Below is a small trained network, with its code and all its weights. Each question gives an input and a class and asks what happens when units are switched off, that is, made to give their printed mean instead of their output.

import numpy as np


def w(rows, s, z=0):
    codes = np.array(rows[::2]) - 128.0
    scale = np.full(codes.shape[1], s)
    scale[-1] = z or s
    return codes * scale


def f(y):
    return np.maximum(y, 0)


def log_softmax(a):
    a = a - a.max(-1, keepdims=True)
    return a - np.log(np.exp(a).sum(-1, keepdims=True))


def net(x, mask):
    res = np.array(x, float).reshape(1, 8) / 4 @ E
    y = f(res @ A[0][:, :-1].T + A[0][:, -1])
    res = res + np.where(mask, y, B[0][:, -1]) @ B[0][:, :-1]
    return log_softmax(res[-1] @ U[:, :-1].T + U[:, -1])


A, B = {}, {}
E = w([
[121,3,175,207,78,144,163,122,36],'x0',
[186,233,76,211,133,80,101,128,204],'x1',
[187,63,47,154,137,110,188,204,149],'x2',
[222,141,238,132,68,221,33,102,186],'x3',
[175,181,115,143,254,137,69,210,161],'x4',
[238,102,81,102,195,97,110,152,67],'x5',
[37,133,158,184,217,47,234,213,182],'x6',
[61,119,17,93,131,242,54,187,105],'x7',
],0.0074)
A[0] = w([
[78,175,141,124,150,125,89,182,119,135],'neuron 1',
[183,132,122,134,143,118,100,135,157,103],'neuron 2',
[184,135,75,124,123,123,150,94,85,34],'neuron 3',
[135,106,128,161,126,72,160,168,108,163],'neuron 4',
[20,165,67,183,107,128,135,180,159,142],'neuron 5',
[171,130,122,118,111,97,122,125,120,122],'neuron 6',
[166,94,87,144,147,159,124,163,124,74],'neuron 7',
[169,161,109,151,184,108,126,153,219,105],'neuron 8',
[128,177,87,147,146,93,95,209,155,76],'neuron 9',
[195,203,99,130,158,97,121,215,220,159],'neuron 10',
[77,172,202,91,73,87,149,65,162,145],'neuron 11',
[83,171,87,141,121,163,128,159,147,1],'neuron 12',
[97,141,12,74,94,85,156,135,103,153],'neuron 13',
[168,169,117,97,95,232,46,77,132,158],'neuron 14',
[167,161,113,101,85,225,32,71,149,139],'neuron 15',
[75,153,190,135,114,124,152,21,153,110],'neuron 16',
[136,86,153,196,129,133,146,83,112,144],'neuron 17',
[64,190,118,88,233,105,100,180,142,139],'neuron 18',
[135,114,137,71,93,147,193,138,141,106],'neuron 19',
[57,109,175,151,115,159,113,162,123,166],'neuron 20',
[77,186,131,102,217,133,113,162,125,111],'neuron 21',
[60,111,175,91,102,180,153,194,147,146],'neuron 22',
],0.012,0.0088)
B[0] = w([
[111,129,119,157,165,133,115,148,111,172],'neuron 1',
[140,147,135,99,128,126,141,118,133,168],'neuron 2',
[128,133,51,81,178,148,118,116,156,149],'neuron 3',
[152,151,143,187,130,113,147,73,119,181],'neuron 4',
[52,67,118,249,151,174,166,89,117,211],'neuron 5',
[132,145,119,138,137,146,100,134,141,155],'neuron 6',
[134,169,133,157,104,104,143,80,128,161],'neuron 7',
[150,155,105,61,132,126,158,138,163,204],'neuron 8',
[151,94,157,122,114,156,203,65,142,186],'neuron 9',
[173,118,120,84,117,140,228,84,201,247],'neuron 10',
[116,178,121,170,109,69,101,70,131,195],'neuron 11',
[82,114,146,179,139,125,115,119,131,149],'neuron 12',
[64,84,41,123,204,161,135,85,129,201],'neuron 13',
[102,162,168,83,49,138,63,162,113,250],'neuron 14',
[118,160,175,82,68,153,63,120,98,250],'neuron 15',
[83,206,135,81,138,62,128,68,135,181],'neuron 16',
[132,157,144,95,135,79,143,115,92,166],'neuron 17',
[187,80,65,139,219,122,157,171,83,219],'neuron 18',
[114,121,118,180,128,134,124,120,118,150],'neuron 19',
[106,104,87,102,137,139,171,97,110,182],'neuron 20',
[181,108,69,185,222,153,93,135,84,189],'neuron 21',
[69,67,106,147,114,184,181,85,136,186],'neuron 22',
],0.014,0.018)
U = w([
[163,148,129,142,140,109,166,133,185,130],'0',
[105,178,160,134,100,107,118,93,143,137],'1',
[155,155,134,88,115,139,96,136,133,128],'2',
[48,62,155,142,154,31,71,247,251,3],'3',
[177,119,135,159,158,98,126,153,92,101],'4',
[114,104,165,133,93,161,113,148,121,117],'5',
[113,89,97,134,158,135,172,112,147,153],'6',
[103,114,101,163,159,137,82,148,119,113],'7',
],0.02,0.019)

Each question gives the input, the list of numbers given to net, and the class t.
The units are the neurons (one row each of A and B). Each row of codes is followed by its name. A weight is (code - 128) times the scale printed after its matrix; where a second scale follows, it is the last column's (A, B and U).
mask holds one flag per neuron, in row order. A switched-off neuron (its flag False) gives its mean, the last column of its row in B, instead of its output. The means were averaged over made-up inputs and are rounded, as every weight is.
A unit's drop is (log p(t) with every unit on - log p(t) with that unit switched off) / (log p(t) with every unit on - log p(t) with every unit switched off).
The circuit of an input: a set's keep is (log p(t) with only the set's units on - log p(t) with every unit switched off) / (log p(t) with every unit on - log p(t) with every unit switched off). Starting from the 12 units with the biggest drops (on a tie, the unit counted first), units are removed one at a time, each time the one whose removal leaves the highest keep (on an exact tie, the one counted first), for as long as the keep stays at least 0.8.
units of the circuit, in order: the units of the circuit, biggest drop first
unit that matters most: the unit with the biggest drop
top k neurons: the k neurons with the biggest drops, biggest first
drop of u: that unit's drop, to one decimal
input [5,1,-2,5,-8,8,0,4], class 2: top 2 neurons -> [neuron 5; neuron 22]
input [-3,-6,8,-1,3,1,-2,-7], class 0: unit that matters most -> neuron 5
input [3,-1,-1,1,-3,8,0,-6], class 4: units of the circuit, in order -> [neuron 10; neuron 22]
input [1,0,7,-2,-3,-6,-6,5], class 7: top 2 neurons -> [neuron 10; neuron 13]
input [-4,4,-6,-5,-3,5,-8,-2], class 2: top 2 neurons -> [neuron 5; neuron 3]
input [4,6,-1,-2,1,-5,8,-8], class 0: top 3 neurons -> [neuron 15; neuron 14; neuron 8]
input [-6,3,-4,-2,8,3,-5,6], class 2: top 2 neurons -> [neuron 14; neuron 15]
input [1,-3,-6,-3,-5,2,-7,7], class 5: top 2 neurons -> [neuron 8; neuron 10]
input [-2,0,-3,-8,5,-7,-5,4], class 7: top 2 neurons -> [neuron 10; neuron 21]
input [7,-7,2,6,6,7,-2,-2], class 2: drop of neuron 5 -> 0.3
input [-6,-7,8,3,-4,8,-4,-4], class 2: drop of neuron 5 -> 0.1
input [4,-3,0,8,3,5,5,6], class 5: drop of neuron 4 -> 0.0
input [2,-7,3,6,-3,-2,-2,0], class 5: drop of neuron 4 -> 0.2
input [-7,3,3,7,7,-2,1,0], class 0: units of the circuit, in order -> [neuron 10]
